Known rows, with every way that one mark hangs from another
[Z_206 [Z_883 [Z_905 [Z_772 [Z_640 Z_649]]]]]: [ -18  145  -44 -128   97   67  -29  -80    1  -64 -136  -55  128   15
   35 -259    7   75   27  119  -26 -280   -9  -32 -109    1   51  128
 -172  -95   38   77 -108  -10  111  110   58 -180   89  -61  109  131
   28 -133  196   -1   70  -72  -42  -77 -209  140   69 -114   55  117
   22   67  220    5   66   20   33]
[Z_228 [Z_405 [Z_130 Z_343] Z_320] [Z_938 Z_772]]: [   8  -95  326   34  351   60  218  -65   16 -224   74  -65  163 -101
   64  -81  -51  519 -289 -192  192  270  154  164   87   34  326  175
 -147 -274  455  -39    0  307  -23  -21 -110 -100 -117 -125   51 -204
   44   76 -270   88  195  -74  134 -215 -290  -33   15  416  -53  134
 -129  346  134  143   79   -3  -63]
[Z_337 [Z_816 [Z_343 [Z_228 Z_405]]]]: [ -53    2  222   11  -26   72  -64  -31 -196  242  -99   25  -87   80
  -28   -9  -37 -119  -66 -125 -135 -124   39  -75  116  -42  254  -11
 -286  -52  195  200 -220   51 -147  184   27   13 -247  -33   41   25
 -107 -180  -24 -188  -30  -57   44  -74  -26  -85  -90    1  -50  -28
    3  -56  -59  147   -6   59   63]
[Z_816 [Z_343 [Z_228 Z_938] [Z_405 Z_130]]]: [-178   27  274  -13  104   30  151   -4 -176  127 -158  126   -9  260
   37 -145  102   78 -108 -162   10   70   60   84  188 -139  366  108
  -62 -180   59  119 -116  -63 -316  222   26   66   46  113 -116  161
   -8  107   12 -139   23  -88   61  -95 -118  -99  115 -183  -39 -234
   77  111   59  263  -52  189   34]
[Z_130 [Z_320 [Z_405 Z_816]] Z_343]: [  48   15  180  162 -191  -38   70  -40 -126 -179 -142  172 -272   67
   29  194 -102  -55 -200  -68   46  358   54   51   62  273  -87  -15
 -270   57  108   54  -81   32   80  -97   76  -60  -38  222  103  133
  -40  221   13  104  -34  -86  203  -96 -140 -174 -144   57   18 -210
  219   84 -111 -107  219 -192  137]
[Z_905 [Z_772 Z_640] [Z_883 Z_206]]: [ 254  239  241 -246  135   52   79  -29 -206   49 -217    9  196  232
   22  -20   71  148 -147  132  142 -294  203 -114   45   16   25   -8
 -175  110  156 -167 -295   -8 -254  409  -22 -200    7  -48 -269  281
   51 -234   37 -120  182  -32  112  -67  -63  -46   39 -153  -25   90
   52   12  179 -128  156  252  -74]
[Z_640 [Z_649 Z_228 Z_938] Z_984]: [-194  204  120  110  -86  100   97  139 -114  128  133  200 -280   13
 -177 -128  -14  225  -25  151 -127  -91 -432  397  -16 -317  230   18
   15  123   93 -109 -162  -73  379   16 -262 -402  178   29   33   79
  136  136 -107  267  117  188  100 -163 -243  202 -139  287  351   54
  -89  148  354  102  100   49   12]
[Z_640 [Z_938 [Z_405 Z_320 [Z_816 Z_228 Z_343]] Z_772]]: [   3   44  112   86   74 -107  226  -23 -345   43  149  129   81  101
  -20 -175 -219   99  -93 -262  -17  -19  124  -74   16 -351  256  -60
 -142 -265  111  153  -43  318 -295 -298  217  137   43   -3   61  -71
   21   82 -160   36   85  213  -53 -270   26 -230 -235  284  -34   96
   73  292 -143   78  193  -44   61]
[Z_130 Z_320 [Z_343 Z_228]]: [ -17   32  162  129 -214   33  151  -45 -103    1  -64  155 -235  134
  156  221  179  -56 -173 -106   47  197   -3   21  104  158  -33  -28
 -149  186  -66  167 -142    7  -24   58   26 -134  101  219   88   92
 -219  172   36  -25   24   -6  134  -94  -78 -174    8  -72 -196 -302
   63   28  -83   10  240 -175   45]
[Z_905 [Z_772 [Z_228 [Z_938 [Z_405 Z_816]]]] Z_883]: [ 123  245  525  -14  164   95  205 -126 -305  199 -132  -14  131  326
    4 -187   29   97 -236  -27  188   -2  292 -205  129 -111  144    6
  -76   60  174 -318 -282  210 -235  402   47 -173 -164 -213 -302  188
   37 -145   85   51   15 -104  123 -158  -75 -291  -70  102  -56  -35
  -31   -9  128    4  306   89 -101]
[Z_883 Z_206 [Z_905 [Z_772 [Z_228 [Z_405 Z_343] Z_938]]]]: [  -1   22  -20   10  442   58  -50 -136   24    7 -320  288  -10   -4
  140 -240  183  260  -95  314  -77 -212  190   87   14  -41  -15   78
 -266 -258  226    7 -279  197   39  184 -105 -108 -284   60 -132  223
    0 -231   39   23  232 -191  188 -226 -226 -100  -26  239   -8   39
  -26   51  190  118  -32  131  -97]
[Z_883 Z_206 [Z_905 [Z_772 Z_640]]]: [ 100   85 -257 -161  298  -56 -106  -20   36    7 -288  221   77  -54
  116  -73  156  167  -18  284  -60 -314  157    2    2   10 -114   21
 -283  -89   81  121 -226  125 -107  171  -83 -107  -50  161  -62  276
  -76 -233   94  -75  249  -50   96 -109  -97   48  -68   50    8   77
   23   35  191   12  -11   78  -58]
[Z_130 Z_320 [Z_343 [Z_405 [Z_816 [Z_228 [Z_938 Z_772]]]]]]: [  14  123  231  190 -145  -64  156 -100 -224   10 -108  204 -231   52
  234  146   58   76 -245 -227   18  444   54   22  136   92   43  164
 -232   57   63  182 -155   96 -126   47   40   96  119  161   89   77
 -154  251  144   46  -47  -12   62 -187  -78 -233 -112  -17 -152 -194
   74  157 -104  124  355 -146   71]
[Z_938 Z_405 [Z_772 Z_228 Z_905]]: [-190  246   31   77 -136   -2  310 -136 -287  252  236 -283  133   93
  -97 -136   35   -7   93   23    0  165  341 -347  302  -59 -226   97
 -255  -13  114  130 -394  323 -309  -11  359  -99  129  -93  129 -206
 -254 -188   35   30  229  147  -46 -123  203 -277 -346  210 -270   35
  -31  123  -65  213  359 -330   68]
[Z_405 Z_130 Z_320 Z_343 [Z_816 Z_228]]: [ 145 -445  332 -199  505 -242   89  253 -123  -98  -89  121  187  160
  148 -270 -260  129 -102 -678  287  319  -55  -49  -44  -69  776  -19
   -1 -179   57  -10  328  190 -346 -350  102   59 -227  -66 -149 -255
  468  245 -261  351   71  110   83 -163 -181 -110 -132  336  224  188
  366  533 -140   16 -125  472  -51]
[Z_337 [Z_816 Z_228 Z_343]]: [ -33   22  102  -40 -165  -58 -154  -34 -171  220 -147  102 -110  114
   24 -109 -154 -151   55 -151  -16  -62 -100 -119   -9  -30  337   71
 -227  -92  110  194 -132   86 -134  160  111   11 -154  -93   45  -59
    2  -52   18 -164  -51  -39  -89 -171   30  -53 -200  -96  -27   10
   18  -41 -214  -41  107   50  121]
[Z_206 [Z_883 [Z_905 [Z_772 [Z_228 [Z_938 Z_405]]]]]]: [-103  183   61  -16  141   71   11 -188   -2   22 -120  -77  176  184
   60 -260   81   92  -24  149  -34 -157  198 -108    0  -23  -25  184
 -112 -201   42  -34 -141  155   71  136  138 -146   27 -117   81  100
  -44 -190  208   35   29 -152  -39 -198 -238  -46  -67   27  -24   77
 -119   59  148   73  171 -178   29]
[Z_649 [Z_337 [Z_816 Z_343]] [Z_640 Z_984] Z_905 Z_938]: [-119  106  118  -91 -180   85   41  296 -310  416  177 -203 -392  219
 -282  337 -184   45  -98   22 -411  209 -422  244  386  -88  452  120
 -217  214  399  108  -64  214  425   51 -435 -452  -40  159  147  121
 -138 -335  209  506   46  -45  375 -321 -461  354 -359  221  511   81
   11  249  243  -50  -84   56    7]
[Z_228 [Z_405 Z_130 Z_320 Z_816]]: [  77 -292  349 -116  391  -89   20  143  -18 -109   94  -24   90  -74
  -22 -226 -198  268 -243 -302  142  150   14  -23   49    8  395  -36
 -137 -126  246   12  204  158 -220 -143  -52  187 -278  -93  -46 -171
  239   75 -283  180  125   61  208  -30 -286    1 -106  411  131  173
  127  294   96  198 -131  213 -122]
[Z_206 [Z_883 [Z_905 [Z_772 [Z_640 Z_938 Z_984]]]]]: [   1  149  -50  -67  111  -47    0  -63  -96 -125 -171  -17  143   21
   48 -124    2   72  -41  161  -93 -347  -87    5  -80 -115   32  157
 -116  -66   13  -14  -74   81   99   52   28 -208  131   -7   73  185
  135  -60  140    0   90  -33    2  -69 -222   92    4  -82   83  161
  -26   45  220  -20  110    3   11]
[Z_649 [Z_228 [Z_938 Z_772]] [Z_337 Z_816] Z_640]: [-120   91   18  212   52   30   48  178 -193  285  -56 -179  -71  274
 -154  383  155  147 -181 -178 -171  350   28  149  250  -23  279  114
 -232  222  366  135 -160  321  120   13 -264 -328 -272  -72  113   47
 -236 -391   86  288 -127  -31  -11 -239 -484  301 -235  463  232  173
   40  257  199  199   53  -53   81]
[Z_905 [Z_772 Z_228 Z_640]]: [  31  206  240  -10   21 -139  153   54 -181  118  -20 -107   91  117
  -69 -162  173   -3  -14    1  142   -8   -8 -269  179  102  132   47
 -154  125  138  -36 -258  173 -254  217   14 -226 -229 -116 -182   63
   -3  -29  -42   41   89  -21   39   45   -2 -104  -20 -111 -143  -43
  197 -145  135   65  268   51 -125]
[Z_984 [Z_649 Z_228 Z_640] Z_938]: [ 160   21  -77   27  -68 -115  174  113    4  340  -83 -378  185  247
 -127  178  153  134  116 -300  162   65   -7  120   76 -158  137  -36
 -158   99  291 -218 -134  -55   97 -112 -262 -153   45 -305 -293  177
  -10 -377  -25  260   14 -116   42  -71 -166  546   23  258   86 -165
   87  143  177  170   23   30  230]
[Z_772 Z_228 Z_640 [Z_905 [Z_883 Z_206]]]: [-107  283   59  -35  -66  -26  128  -67 -218  207    0 -181  194  160
 -106  -15   75   42   75  232  213  -20   55 -324  216  103 -113  173
 -416  299  346  -38 -371   24 -593  512  162 -273   39  -73 -125   76
   57 -157  -15  -91  286   51  199  168   10  -90 -196 -173 -234  -67
  174   -2  161  123  143   95   15]
[Z_337 [Z_816 [Z_228 Z_938] Z_320 [Z_343 Z_405]]]: [ -20  296  197   19 -158  -94 -146 -178 -186  214 -216  254 -255   75
   12 -241  -92  -51   49 -234   50   51  -43  -75   44 -107  424  256
 -210 -153  272  231 -153   96 -296  315   47  176   19 -112  -95  -69
  119   22   67 -240  -62 -126 -130 -232   17 -138 -192 -163  -68  -17
  -62  -31 -129   56  153   53   30]
[Z_772 [Z_640 [Z_649 Z_228] Z_984] [Z_905 Z_883]]: [ -54  351  117  -42 -212   67  191   71 -276   89   30  -68   60  -11
 -193  -20   -4  154   43  146  133  -58 -194   40   13 -108   12   96
 -342  440  281  -63 -399  -49 -217  414  -64 -363  258  -65  -50   94
  210   51  -45  -50  283  235  186  108  -81  118 -148  -78   91   11
   79   85  411   40  133  144   27]
[Z_772 [Z_228 Z_938] Z_905]: [-221  172   74  192   53  -19   58 -150  -65  146   -6  -46   67  -21
  -13  -60  111   48   36  110  151  250  -26 -133  221   -9  -37  218
 -226  106  243 -114 -184  234 -269  302  104 -192  -78 -126  -65  -32
   20   12   10   27   96 -104   91   79  -26 -184  -86   37 -179 -132
   21  -83  123  169  147  -43   -6]
[Z_816 [Z_320 [Z_405 Z_130]] [Z_343 [Z_228 [Z_938 Z_772]]]]: [-110  193  206  -59   51    0  185 -106 -215 -129 -202  229 -206  239
    9 -342  -63   20   -8 -221  198   44  116   69  129  -67  414  167
 -155 -345  268  177  -75  101 -182  155  225  -76  110   86 -153  -60
  108   65  -56 -158  195 -180  -52 -273 -106 -150   -9  -11 -144  -71
   81  228  -68  -55   91   38   75]
[Z_228 [Z_405 Z_320 Z_343] Z_938]: [ 116  -95  398  130  338  131  108  -46   13 -225   63   60  149  -96
   58 -110   46  388 -181 -153   95  201  141  214  -69   19  298   97
  -94 -218  434 -105   -8  151   58   24 -165   82 -331 -125  -90 -158
  268   77 -294  121   31  -99  183 -105 -314  -69  106  257   72  119
  -36  211  213   83 -105  180 -120]
[Z_228 [Z_938 [Z_405 Z_320]]]: [  56   92  166   99  127   68   77  -97   38   -3  133   57  224   44
  -46  -33   48  271  -62  -69   95  151  282   52   19  -91   69   65
    0 -122  221 -101  -69  198 -127   41  -57   49  -17  -73    3  -71
   34   53 -177   17   -3   19   48 -172  -95  -96 -115  238   49   22
 -176  158  130   99   95 -178  -74]
[Z_130 [Z_320 [Z_405 [Z_343 [Z_228 Z_938]]]]]: [  95   14  262  231    6   74  113  -96 -170 -209 -164  270 -149  177
   21   33  165  -13 -109  -94  129  254  131  156   66  126  -11    1
  -68   47  120   44 -130   11   46    3  105  -24 -152  161  -63   61
  130  171  -52   11  -57 -131  166 -110 -160 -113   -2   58   40 -151
   80  141   19   -9  225  -75    3]
[Z_883 Z_206 [Z_905 Z_772]]: [  67   42 -239 -151  334   -2 -163  -79   82    9 -335  304   -4  -48
  149 -113  105  141  -58  283 -120 -332  167   57  -25  -65 -134  -28
 -188 -155  -42   62 -156  143   40   85  -75  -46  -23  151  -66  286
  -81 -255  125  -41  226 -114   68 -174  -90  -18  -47  144   47   71
  -29    7  113  -26  -48   69  -55]
[Z_883 Z_206 [Z_905 [Z_772 Z_228 [Z_640 [Z_984 Z_938]]]]]: [  38  114 -189  -74  191 -126  -48  -75  -53  152 -271  193   88  -21
   55 -120  182  173   23  301  -30 -310   39   -1   62 -103  -73  101
 -317   -7  173  -72 -357  151  -88  217 -141 -190  -41   95 -145  293
   45 -240  -13   15  328  -15  189 -149  -55   37 -149  175  -33   -5
   22    4  210   80   93   11 -111]
[Z_206 [Z_883 [Z_905 [Z_772 Z_228]]]]: [-103  117    8  -83  119   10  -51 -120    8   -5 -165  -74   93  138
   82 -244   48  -14  -18  110  -44 -219   44 -133  -28   27   12  128
 -107 -123  -64    8  -47   82  111   75  144 -153   20  -98   65  107
    8 -195  223   61   57 -164  -66  -87 -202    2  -17  -52  -40   94
   32  -10   86    4  101  -72   34]
[Z_883 Z_206 [Z_905 [Z_772 [Z_640 [Z_984 Z_938]]]]]: [ 139   81 -241 -148  224  -98  -87  -51  -25   69 -311  224  114  -97
  117  -33  146  206   -5  263  -62 -329   78   90    2 -121  -96   78
 -294  -36  120  -65 -299  122  -10  168 -177 -130   47  141 -115  318
   39 -237   18  -19  305  -11  168 -165  -68   91  -74  139   45   63
  -45   52  226  -14   31   66  -81]
[Z_405 Z_320 [Z_343 Z_130] [Z_816 [Z_228 [Z_938 Z_772]]]]: [  63 -284  328  -66  519  -24  144  122 -234  -26 -169  287  207  116
  338 -130  -67  169 -109 -734  153  286  134  105  -29 -113  715  -24
  -77 -215  112   71   12  296 -300 -165   56   67 -250  -74 -195  -69
  243  114 -146  331    3    9 -125 -126 -118 -186 -103  311   48   75
  288  512 -140   40   45  270   22]
[Z_816 Z_320 [Z_343 Z_130 [Z_228 Z_938] Z_405]]: [-207  258  274  -62  -25   76  111 -105 -225  174 -264  323 -264  214
   97 -284  157   29  -28 -334   25  -19  110  108  149 -143  461   98
  -98 -201  102  283 -248  -30 -441  375   29  192  225  126 -248  211
  -14   60  102 -146   62 -175 -140  -37  -40 -175   43 -307 -200 -332
   83   68  -18  175   43   67   29]
[Z_905 [Z_772 Z_228] Z_883]: [ 103  242  443  -80   25   64  150 -103 -249  131 -139  -57   44  302
  -49 -199   48    9 -174   25  192 -129  128 -221   79  -18  101  -52
  -13  155   41 -262 -224  100 -134  344   46 -215  -93 -201 -310  168
   74 -159   75   24   85 -129   71  -38  -16 -203    0  -53 -104  -44
   70 -152   66 -110  261  141 -115]
[Z_883 Z_206 [Z_905 [Z_772 [Z_228 Z_405] Z_640]]]: [ -10  117 -117  -66  269  -49  -55  -45   -3   52 -211  171   16  -19
   51 -231  207  203  -33  382  -54 -307  127  -82   70   56 -101   54
 -376  -97  234  146 -327  156 -144  264  -82 -110 -228   70 -101  218
  -69 -258   19  -62  305  -68  177 -105 -164    8 -122  116  -87   32
   48  -23  223  165   29   47 -106]
[Z_320 [Z_405 [Z_130 Z_343] [Z_816 [Z_228 [Z_938 Z_772]]]]]: [ -76  -80  158   25  215 -122  124   24 -154 -180 -249  174   -1  188
   97 -113 -162   49  -72 -158  154  303   89   76  138   42  257  127
 -196 -267  204    6   16  181  -62  -84  137 -148 -152  -29 -141   33
  104  144  -38   87   11  -93   43 -289 -165  -89 -114  224  112  -18
  150  330 -122   21  108   67  165]
[Z_649 [Z_337 Z_816] [Z_938 [Z_772 Z_228 Z_905]]]: [-213  180  143  138  -32   49  112  -38 -372  438  200 -185  -84   45
  -98  148  -35  -46  -76   13 -153  279  -73  -82  486  -59  237  182
 -250  229  284   24 -152  441  -30   62   45 -448  -55  -84  139 -135
 -262 -322   99  350  -20  -56   79 -116 -178 -111 -380  359   44  176
  -22  151   24   85  260  -35   92]
[Z_640 [Z_649 Z_228 Z_337 Z_905 Z_938]]: [-241  256  109   84  -84  229   62  140  -56  273  251  104 -394  135
 -280  -86   31  165  -17  163 -191  189 -401  436  142 -135  318  -89
 -108  142  205   66  -10   57  392  -77 -315 -356   86  -16  100  138
 -168 -124  163  406  -25   39  221 -317 -453  256 -125  241  437  -17
  -15  286  333   37  -82   20   50]
[Z_337 [Z_816 Z_228 Z_320 Z_343]]: [   6  176   99  -97 -226 -117 -171  -90 -167  184 -159  171 -282   66
   15 -254 -203 -154  101 -242   79  -63 -129 -168  -35  -48  424  145
 -227 -126  185  262  -85  120 -200  195  144   69   -6 -102   -5 -172
   92  -25   28 -193   23  -66 -152 -215   57 -109 -240 -121 -103   63
    3  -25 -249 -118  139   34   77]

Rows
[ 105 -138  350    6  180   55  108   51  -34 -182  126  -43   74  -63
  -27 -159  -30  223 -117 -193   27   89   96   62  -73   82  225  -38
 -112 -145  258   11   15   60   35 -147  -71  148 -266  -93  -57 -194
  256   20 -292  153   99   -2  161  -33 -206  -67   19  197   67  138
  128  157  100   38 -144  196 -100] | [Z_228 [Z_405 Z_320 Z_343]]
[  69  144  -26 -189   80   -2   51  -45  -21  -50 -150 -144  261   52
   68 -127   26   52   77   91  -41 -373  -11  -45  -62  -31   51  153
 -151  -39   55   -1 -121   31  136  105    2 -239  143 -118   -2  134
   46 -162  162  -12  128 -101  -29  -53 -183  218  -16  -68   53  138
    3   67  211    9  133  -34   91] | [Z_206 [Z_883 [Z_905 [Z_772 [Z_640 [Z_984 Z_649]]]]]]
[ -12   23  179   81   -1   55  214 -105 -243   34  -82  199   10  206
  237 -194  145  157   11 -234  163  205  195   61   27  -55  210  111
  -43 -179   97  188 -287  236 -124  114  191    7    7  -47  -23  -98
  -55   96   33   10   18   17 -140 -327  -48 -115 -149   94 -126  -54
 -164  325 -132   55  422 -156   76] | [Z_816 [Z_228 [Z_938 [Z_405 [Z_343 [Z_130 Z_320]]] Z_772]]]
[  41  168  132   -6  -57 -128  -82 -153  -68  169 -171  138 -131   86
    5 -175 -120   48   54 -210  183  150   42 -109   66  -62  351  231
 -138 -140  307  107  -99  253 -267  177   41  -74   37 -180  -36 -179
   52   33   -2 -138  -28  -47  -56 -351  -17 -110 -279  125   -7   49
 -240  136 -147   43  235  -75   25] | [Z_337 [Z_816 [Z_228 [Z_938 [Z_405 [Z_130 Z_343]]]] Z_320]]
[   9  292  -14    6  -68   62  127  -80 -306   23  -44  131   93 -134
 -219  -24 -140  221   49  356   52 -328 -234  111  -11 -341  -58  112
 -318  282  367 -114 -379  -40 -316  355  -82 -306  299   54  -90  250
  282   92 -128 -177  329  232  295   72    0   71  -70  -43  133   -6
   11   87  359   86   83  279  -39] | [Z_772 [Z_640 Z_649 Z_938 Z_984] [Z_905 [Z_883 Z_206]]]
[ -27 -133  252   68  321   22  169   17 -117 -205 -270  143   81  285
  -42 -125   63   32   -3 -123  146  177  174  189  133   12  241   24
   16 -205  169  -80  -22   10  -50  -85   76 -172 -219   22 -246   68
  258   85 -128   56  -27 -154  152 -146 -175  -43   82  130  212  -67
  134  279   41   80  -69  229   41] | [Z_320 [Z_405 Z_130 [Z_343 [Z_228 Z_938]]]]
[  12 -148  236  -32   37  -72  222   70 -191  143   10   -9  -23  233
   38   -1  -79   56 -178 -252   84  291  228 -132  198    5  140  -45
 -129  -27   21  104  -91  144 -329 -104  151  -20   66  157  120  -12
 -160  138   -4   96   39  159  206 -230 -101 -188 -237  255   16 -126
   12  348  -80  206  189 -129   54] | [Z_938 [Z_405 [Z_130 Z_320 [Z_343 Z_228]] Z_816]]
[  -3  -73  -41  180  -42  -48  -32  114 -238  210  -43 -119 -117  101
 -301  291 -104  -17 -109  -40 -227   68 -146   45  176 -146  215   12
 -118  208  297   90   -4  223    9 -103 -273 -162 -240   25   39  147
  -43 -219   -6  192 -165   -8  161  -71 -296  246 -142  272  315   33
  101   49   67  147  -75  160  -34] | [Z_649 [Z_337 Z_816] [Z_640 Z_938]]
[ 157  -22 -106   32   50  -58  181   77  -34   93  -35 -217  127  100
 -170  107  -35   76  107  -86   37 -171  -68   40   39 -200   90  -54
  -10   15  251   -4  -18  -21   -6 -122 -196 -147  -21 -150 -220  145
  -12 -124  -25   59   12 -101   61   47  -64  410   57  127  114 -131
   96   49  113  198    6  129  110] | [Z_984 [Z_649 [Z_640 Z_938]]]
[ 104  131   93  -33  -14   60  249    6  -52  261  194 -213  165  144
  -91  -27   -5  101  130    7   37  -87  104   28  163 -142   92  -19
    7  -73  210  -91  -91   31   29  -33  -58 -222  141 -190 -133   -7
 -167 -151   -1  146    1  -78   61  -98  -44  202 -144  178   95  -48
 -138  153  110  133  169  -61  195] | [Z_984 [Z_649 [Z_938 Z_405]]]
[ -83  330  185  104  -27   20  207 -112 -247  161   10 -211  246  108
  -59   13  125  118   13  129  335  191   61 -249  216   83    0  279
 -343  319  477 -147 -342  134 -548  633  101 -339  -31 -169 -151   25
  102  -36   13  -74  152  -33  189  175  -52 -101 -107 -167 -250 -114
   54  -11  274  111  224   52   -9] | [Z_772 [Z_228 Z_938] Z_640 [Z_905 Z_883]]
[ -19   87  -36 -141  145   35  -83 -106   32  -79 -194  -55  119   75
  128 -177   15   15  -42   80  -67 -242   71  -58  -79   13   -4  112
  -89 -147 -105   20    5   61  174   37  118 -104   89  -58   85  123
    6 -198  245   35   37 -153  -82 -104 -212   39   41  -74   27  144
  -22   31  105  -69   49  -31   57] | [Z_206 [Z_883 [Z_905 Z_772]]]
[ 128  155  -80  -78  -30  -29  154 -164 -257  210  -48 -231  297  -12
   78  150   35  130   24  -81  189   46  192  -60  152 -113 -112  166
 -351  102  283 -201 -311   90 -250  162  109 -106  255  -98  -87   72
    0 -346   15    6  228   37   74  -68  116   22  -23   61 -216   58
  -48  199   66  -49  177   27  100] | [Z_984 [Z_938 [Z_772 Z_640 [Z_905 [Z_883 Z_206]]]]]
[ -69  176   19  -28  175   12   -5 -118   -3  -32 -164  -91  200  119
   99 -188  119   96  -20  128   41 -152   56 -101   -6   53   65  238
 -171 -104  124  -12 -117  110    9  229   83 -230  -32 -106   54  119
   20 -150  187   19   45 -163  -29  -73 -264   46   19  -95  -67   90
  -15   38  214   49  148  -76   24] | [Z_206 [Z_883 [Z_905 [Z_772 [Z_228 Z_938] Z_640]]]]
[  35  100  411    7  243  -83  138  -55  -72   89  -17  -16  167  184
 -102 -291   86  213 -137 -119  230  119  155 -160  176  -55  281   28
   16  -83  140 -204 -130  347 -238   69   -2 -162 -190 -173 -185  -13
   84   28 -161  131  101  -77   74 -162 -101 -202  -91  236    4  -14
   26   29  119  115  276  -13 -193] | [Z_905 [Z_772 [Z_228 [Z_938 [Z_405 Z_130 Z_320]]]]]
[-129  219   19  -23   36   66  177 -177 -248  154   -5 -131  100  113
   23  -35   -3   28  -10   88   78  -16  178 -224  209  -60 -153  108
 -257   91  132    4 -300  165 -271  190  267 -198  135  -78  -14  -36
 -111 -271   85  -27  295    9  -10  -35  128 -196 -180  121 -282   78
   48  101  -47   66  236  -49   53] | [Z_938 [Z_772 Z_228 [Z_905 [Z_883 Z_206]]]]
[-162  198  228   10   -7  105   62 -177 -163  156   -6 -100    5  100
  -79 -188   27  103  -53  312   93  -78   89 -203  182   35 -170   98
 -386  117  311  -65 -311   58 -303  443  134  -75  -72 -154 -160   42
   64 -229  -30  -62  295  -58  244   46 -110 -168 -155   44 -189  -44
   37  -53  117  161   57  106   -5] | [Z_772 [Z_228 Z_405] [Z_905 [Z_883 Z_206]]]
[-153  219  177 -164 -189    3   52  -70 -181  123 -189  158 -324  108
  -37 -324  -87   26    7 -286    0   -8   48   21   35  -23  384   65
  -99 -219   75  265 -180  -73 -359  194   79  255  311  134 -105  126
   55   66  102  -55  104 -136 -145   40   26 -114  -73 -332 -123 -226
  165   25 -112   11   30   42   65] | [Z_816 Z_320 [Z_343 Z_130 Z_405]]
[ 117  286  306 -147   92   19  124  -59 -236  152 -166  -26  158  329
  -52 -127  120  102 -109  181  181 -263  150 -234  116   35   51   24
 -202  148  212 -177 -370   26 -355  466   12 -268  -98 -106 -301  256
   55 -234   -3  -73  218  -41  141  -45  -47 -113  -47 -114 -119   12
  133  -47  152  -15  236  189 -108] | [Z_905 [Z_772 Z_228 Z_640] [Z_883 Z_206]]
[  61  -77  141  -41  -83  -44  136  -19  -84   53  101  -97    6  169
 -147 -145  -65  151  -78  -72  159  183  194 -103   96   30   16  -12
   37  -35   40   47  -80  104 -222  -93  166   36  137   80  174 -124
  -28  119  -56   31   79  115  150 -178  -60  -28 -257  194   62  -23
 -151  251  -26  119  259 -216  -24] | [Z_938 [Z_405 [Z_130 Z_320]]]
[  24   69   96   -6  230  -43    0  -51   -7  -20  -87  111  -14  -68
   13 -313  125  145 -124   71   41 -111  122 -110   17   40   52  -44
 -186  -44   97   57 -111  285  -12   75  -72  -26 -243  -72 -117   48
   53 -123  -24  100  189 -120  108  -43 -146  -93 -112  217  -57   11
   73 -103  166   44   64   -4 -172] | [Z_883 [Z_905 [Z_772 [Z_228 [Z_405 Z_320]]]]]
[ -24 -150  168 -285  118 -249   18  130 -185   37 -170  168 -220  146
  157 -461 -364   -2  -32 -437  277  139 -203 -128  -20  -91  701  145
 -140 -279  105  178  212  118 -359   37  237   97   54   14  -82 -179
  243  224   -3   44  149   27  -35 -246 -144  -92 -162   28  -29   60
  190  333 -210  -65    0  295   75] | [Z_405 Z_130 [Z_816 Z_228 Z_320 Z_343]]
